Below is a small trained network, with its code and all its weights. Each question gives an input and a class and asks what happens when units are switched off, that is, made to give their printed mean instead of their output.

import numpy as np


def w(rows, s, z=0):
    codes = np.array(rows[::2]) - 128.0
    scale = np.full(codes.shape[1], s)
    scale[-1] = z or s
    return codes * scale


def norm(h):
    return h / np.sqrt((h * h).mean(-1, keepdims=True) + 1e-5)


def f(y):
    return np.maximum(y, 0)


def log_softmax(a):
    a = a - a.max(-1, keepdims=True)
    return a - np.log(np.exp(a).sum(-1, keepdims=True))


def net(x, mask):
    res = np.array(x, float).reshape(1, 6) / 4 @ E
    u = 0
    for l in range(2):
        y = f(norm(res) @ A[l][:, :-1].T + A[l][:, -1])
        res = res + np.where(mask[u : u + 4], y, B[l][:, -1]) @ B[l][:, :-1]
        u += 4
    return log_softmax(norm(res)[-1] @ U[:, :-1].T + U[:, -1])


A, B = {}, {}
E = w([
[127,135,132,127,127,119,127,130],'x0',
[124,124,120,137,129,143,142,132],'x1',
[132,121,121,126,138,135,125,136],'x2',
[189,196,55,3,237,62,239,87],'x3',
[215,90,149,84,19,94,216,229],'x4',
[127,132,125,130,123,133,131,125],'x5',
],0.0022)
A[0] = w([
[157,87,50,91,108,118,137,107,150],'0.n1',
[153,113,140,168,66,119,88,189,61],'0.n2',
[112,159,107,115,175,127,141,68,1],'0.n3',
[4,108,162,194,132,194,25,68,219],'0.n4',
],0.0041,0.00098)
B[0] = w([
[115,215,156,151,109,31,117,122,168],'0.n1',
[144,38,124,173,72,253,142,15,193],'0.n2',
[22,31,139,111,110,214,165,158,170],'0.n3',
[166,209,58,115,174,70,101,202,253],'0.n4',
],0.0041,0.0051)
A[1] = w([
[17,100,103,137,214,130,136,4,28],'1.n1',
[117,190,74,51,203,148,125,163,75],'1.n2',
[53,114,49,113,123,204,107,186,174],'1.n3',
[41,92,99,51,182,194,116,70,1],'1.n4',
],0.0033,0.00091)
B[1] = w([
[41,34,203,164,217,169,159,79,200],'1.n1',
[149,91,149,176,63,191,82,166,253],'1.n2',
[98,158,191,57,152,19,137,43,214],'1.n3',
[37,91,254,112,157,172,164,22,188],'1.n4',
],0.0041,0.003)
U = w([
[131,220,45,182,175,92,20,204,235],'0',
[30,78,203,89,217,164,176,49,155],'1',
[193,32,158,182,2,209,122,96,2],'2',
[207,182,107,30,105,46,245,191,133],'3',
],0.0073,0.00047)

Each question gives the input, the list of numbers given to net, and the class t.
The units are the neurons (one row each of A and B). Each row of codes is followed by its name. A weight is (code - 128) times the scale printed after its matrix; where a second scale follows, it is the last column's (A, B and U).
mask holds one flag per neuron, layer by layer. A switched-off neuron (its flag False) gives its mean, the last column of its row in B, instead of its output. The means were averaged over made-up inputs and are rounded, as every weight is.
A unit's drop is (log p(t) with every unit on - log p(t) with that unit switched off) / (log p(t) with every unit on - log p(t) with every unit switched off).
unit that matters most: the unit with the biggest drop
k most important neurons: the k neurons with the biggest drops, biggest first
top k neurons in layer l: the k neurons of layer l with the biggest drops, biggest first
drop of u: that unit's drop, to one decimal
input [2,0,3,0,-5,3], class 0: 2 most important neurons => (0.n4, 0.n2)
input [7,6,-7,7,0,-7], class 1: top 2 neurons in layer 0 => (0.n4, 0.n3)
input [-1,-3,4,1,1,-5], class 3: unit that matters most => 0.n4
input [-3,-7,1,0,-7,-4], class 0: top 2 neurons in layer 0 => (0.n4, 0.n2)
input [-4,-2,7,0,1,3], class 2: 2 most important neurons => (0.n4, 1.n3)
input [1,3,2,8,-1,-4], class 1: 2 most important neurons => (0.n4, 0.n3)
input [-5,7,-4,-6,-2,0], class 0: drop of 0.n4 => 0.9
input [-5,5,5,-5,-3,-7], class 0: drop of 0.n4 => 0.9
input [7,-7,-6,-1,-3,7], class 0: drop of 1.n4 => 0.0
input [-1,-3,-5,-8,-1,-1], class 0: drop of 1.n2 => 0.1
